Here is a tiny trained network, its code and every weight. The questions are about switching its units off for an input and a class, where a switched-off unit gives its printed mean instead of its output.

import numpy as np


def w(rows, s, z=0):
    codes = np.array(rows[::2]) - 128.0
    scale = np.full(codes.shape[1], s)
    scale[-1] = z or s
    return codes * scale


def norm(h):
    return h / np.sqrt((h * h).mean(-1, keepdims=True) + 1e-5)


def f(y):
    return y / 2 * (1 + np.tanh(0.7978845608 * (y + 0.044715 * y**3)))


def log_softmax(a):
    a = a - a.max(-1, keepdims=True)
    return a - np.log(np.exp(a).sum(-1, keepdims=True))


def net(x, mask):
    res = np.array(x, float).reshape(1, 8) / 4 @ E
    u = 0
    for l in range(4):
        y = f(norm(res) @ A[l][:, :-1].T + A[l][:, -1])
        res = res + np.where(mask[u : u + 8], y, B[l][:, -1]) @ B[l][:, :-1]
        u += 8
    return log_softmax(norm(res)[-1] @ U[:, :-1].T + U[:, -1])


A, B = {}, {}
E = w([
[96,190,109,172,2],'x0',
[109,151,61,155,141],'x1',
[119,134,100,133,133],'x2',
[123,132,117,132,131],'x3',
[124,129,106,120,129],'x4',
[3,151,172,121,141],'x5',
[128,133,128,132,130],'x6',
[126,26,190,141,104],'x7',
],0.0062)
A[0] = w([
[108,245,140,79,149,84],'0.n0',
[119,91,141,130,107,122],'0.n1',
[151,166,159,167,93,108],'0.n2',
[145,109,135,36,103,149],'0.n3',
[169,210,135,96,135,142],'0.n4',
[68,126,78,129,120,254],'0.n5',
[221,133,113,111,83,75],'0.n6',
[127,163,108,55,110,173],'0.n7',
],0.011,0.003)
B[0] = w([
[56,83,82,157,140,237],'0.n0',
[160,139,113,254,105,158],'0.n1',
[181,148,90,238,68,173],'0.n2',
[158,98,96,207,155,160],'0.n3',
[97,27,17,191,117,196],'0.n4',
[216,91,240,129,115,254],'0.n5',
[143,238,126,62,153,216],'0.n6',
[83,54,137,205,123,173],'0.n7',
],0.0064,0.0037)
A[1] = w([
[190,244,104,111,147,177],'1.n0',
[162,127,133,136,211,26],'1.n1',
[161,95,133,151,134,249],'1.n2',
[52,161,149,92,84,213],'1.n3',
[110,86,107,169,130,213],'1.n4',
[151,80,92,66,102,131],'1.n5',
[189,45,131,96,108,101],'1.n6',
[59,168,149,112,121,174],'1.n7',
],0.011,0.0014)
B[1] = w([
[83,93,144,139,155,252],'1.n0',
[146,128,82,135,153,225],'1.n1',
[50,124,77,107,174,232],'1.n2',
[158,227,120,3,113,208],'1.n3',
[74,104,132,34,62,238],'1.n4',
[94,202,125,141,107,147],'1.n5',
[129,118,141,164,135,232],'1.n6',
[195,149,177,103,233,180],'1.n7',
],0.0064,0.0032)
A[2] = w([
[104,50,85,216,242,115],'2.n0',
[162,75,95,67,80,90],'2.n1',
[76,158,117,155,8,162],'2.n2',
[192,107,154,51,186,254],'2.n3',
[228,111,72,204,127,175],'2.n4',
[251,119,1,181,112,178],'2.n5',
[112,28,104,162,247,80],'2.n6',
[207,38,69,240,158,189],'2.n7',
],0.0064,0.0027)
B[2] = w([
[220,48,100,199,3,248],'2.n0',
[217,177,112,161,217,120],'2.n1',
[253,36,45,156,97,223],'2.n2',
[64,222,132,122,64,201],'2.n3',
[101,117,248,50,143,199],'2.n4',
[88,166,175,28,155,239],'2.n5',
[170,139,34,86,140,244],'2.n6',
[40,140,224,130,119,253],'2.n7',
],0.0062,0.0048)
A[3] = w([
[204,92,79,101,132,183],'3.n0',
[162,74,120,136,177,89],'3.n1',
[89,45,175,142,106,132],'3.n2',
[148,147,125,112,98,150],'3.n3',
[60,147,127,161,87,69],'3.n4',
[96,53,140,135,254,113],'3.n5',
[93,111,144,127,191,116],'3.n6',
[55,127,114,73,150,251],'3.n7',
],0.011,0.0024)
B[3] = w([
[168,120,254,240,40,234],'3.n0',
[175,185,138,172,126,150],'3.n1',
[25,90,85,109,112,253],'3.n2',
[123,143,110,224,142,165],'3.n3',
[208,95,77,44,208,146],'3.n4',
[252,231,31,148,143,184],'3.n5',
[217,208,150,187,108,141],'3.n6',
[11,95,188,76,59,247],'3.n7',
],0.0065,0.0048)
U = w([
[252,162,119,164,88,118],'0',
[141,179,185,39,158,115],'1',
[108,113,142,152,107,195],'2',
[119,120,144,147,110,222],'3',
[162,78,135,98,113,163],'4',
[105,58,100,132,134,2],'5',
[111,127,150,161,105,43],'6',
],0.012,0.0029)

Each question gives the input, the list of numbers given to net, and the class t.
The units are the neurons (one row each of A and B). Each row of codes is followed by its name. A weight is (code - 128) times the scale printed after its matrix; where a second scale follows, it is the last column's (A, B and U).
mask holds one flag per neuron, layer by layer. A switched-off neuron (its flag False) gives its mean, the last column of its row in B, instead of its output. The means were averaged over made-up inputs and are rounded, as every weight is.
A unit's drop is (log p(t) with every unit on - log p(t) with that unit switched off) / (log p(t) with every unit on - log p(t) with every unit switched off).
The circuit of an input: a set's keep is (log p(t) with only the set's units on - log p(t) with every unit switched off) / (log p(t) with every unit on - log p(t) with every unit switched off). Starting from the 12 units with the biggest drops (on a tie, the unit counted first), units are removed one at a time, each time the one whose removal leaves the highest keep (on an exact tie, the one counted first), for as long as the keep stays at least 0.8.
units of the circuit, in order: the units of the circuit, biggest drop first
unit that matters most: the unit with the biggest drop
top k neurons: the k neurons with the biggest drops, biggest first
k most important neurons of layer l: the k neurons of layer l with the biggest drops, biggest first
input [-4,-1,-1,-4,-1,-8,7,-6], class 1: units of the circuit, in order -> [2.n5]
input [6,8,3,-4,-8,8,7,-4], class 1: top 3 neurons -> [1.n7, 1.n3, 2.n0]
input [8,8,4,7,-2,8,3,-3], class 0: 4 most important neurons of layer 0 -> [0.n5, 0.n6, 0.n2, 0.n7]
input [-6,2,6,1,0,6,-5,-2], class 0: 2 most important neurons of layer 2 -> [2.n5, 2.n7]
input [-2,7,2,-1,-7,-5,2,-1], class 6: top 2 neurons -> [1.n0, 2.n0]
input [-4,8,-7,-4,2,2,-3,-8], class 5: top 3 neurons -> [0.n4, 0.n0, 2.n2]
input [7,5,6,-2,7,-8,-4,-8], class 1: 2 most important neurons of layer 2 -> [2.n5, 2.n0]
input [8,4,-1,-2,3,7,7,2], class 0: 2 most important neurons of layer 3 -> [3.n7, 3.n2]
input [-7,2,-6,-7,5,-4,-5,-1], class 0: top 4 neurons -> [2.n0, 1.n3, 3.n5, 1.n1]
input [4,-5,7,1,7,7,4,-2], class 1: top 2 neurons -> [1.n3, 1.n7]
input [-5,-8,8,3,0,-8,0,8], class 1: top 3 neurons -> [2.n7, 2.n4, 2.n2]
input [-2,-2,0,-5,2,-4,3,-2], class 2: 3 most important neurons of layer 2 -> [2.n0, 2.n2, 2.n6]
input [5,0,5,-4,0,5,4,3], class 0: 2 most important neurons of layer 2 -> [2.n7, 2.n4]
input [-2,4,-6,-7,6,-6,0,-5], class 2: top neuron -> [3.n7]
input [3,-5,-7,7,5,8,4,-2], class 1: top 2 neurons -> [1.n7, 1.n3]
input [-6,-4,8,8,-8,0,-3,-5], class 2: 2 most important neurons of layer 2 -> [2.n2, 2.n0]
input [-8,-4,-3,8,-6,5,-7,6], class 0: 3 most important neurons of layer 3 -> [3.n5, 3.n6, 3.n1]
input [2,-2,7,-4,-4,2,3,-8], class 5: top 2 neurons -> [0.n0, 0.n4]
input [7,5,-5,-3,0,1,4,2], class 0: 2 most important neurons of layer 3 -> [3.n7, 3.n2]
input [-7,2,-3,-6,6,1,3,2], class 0: unit that matters most -> 2.n6
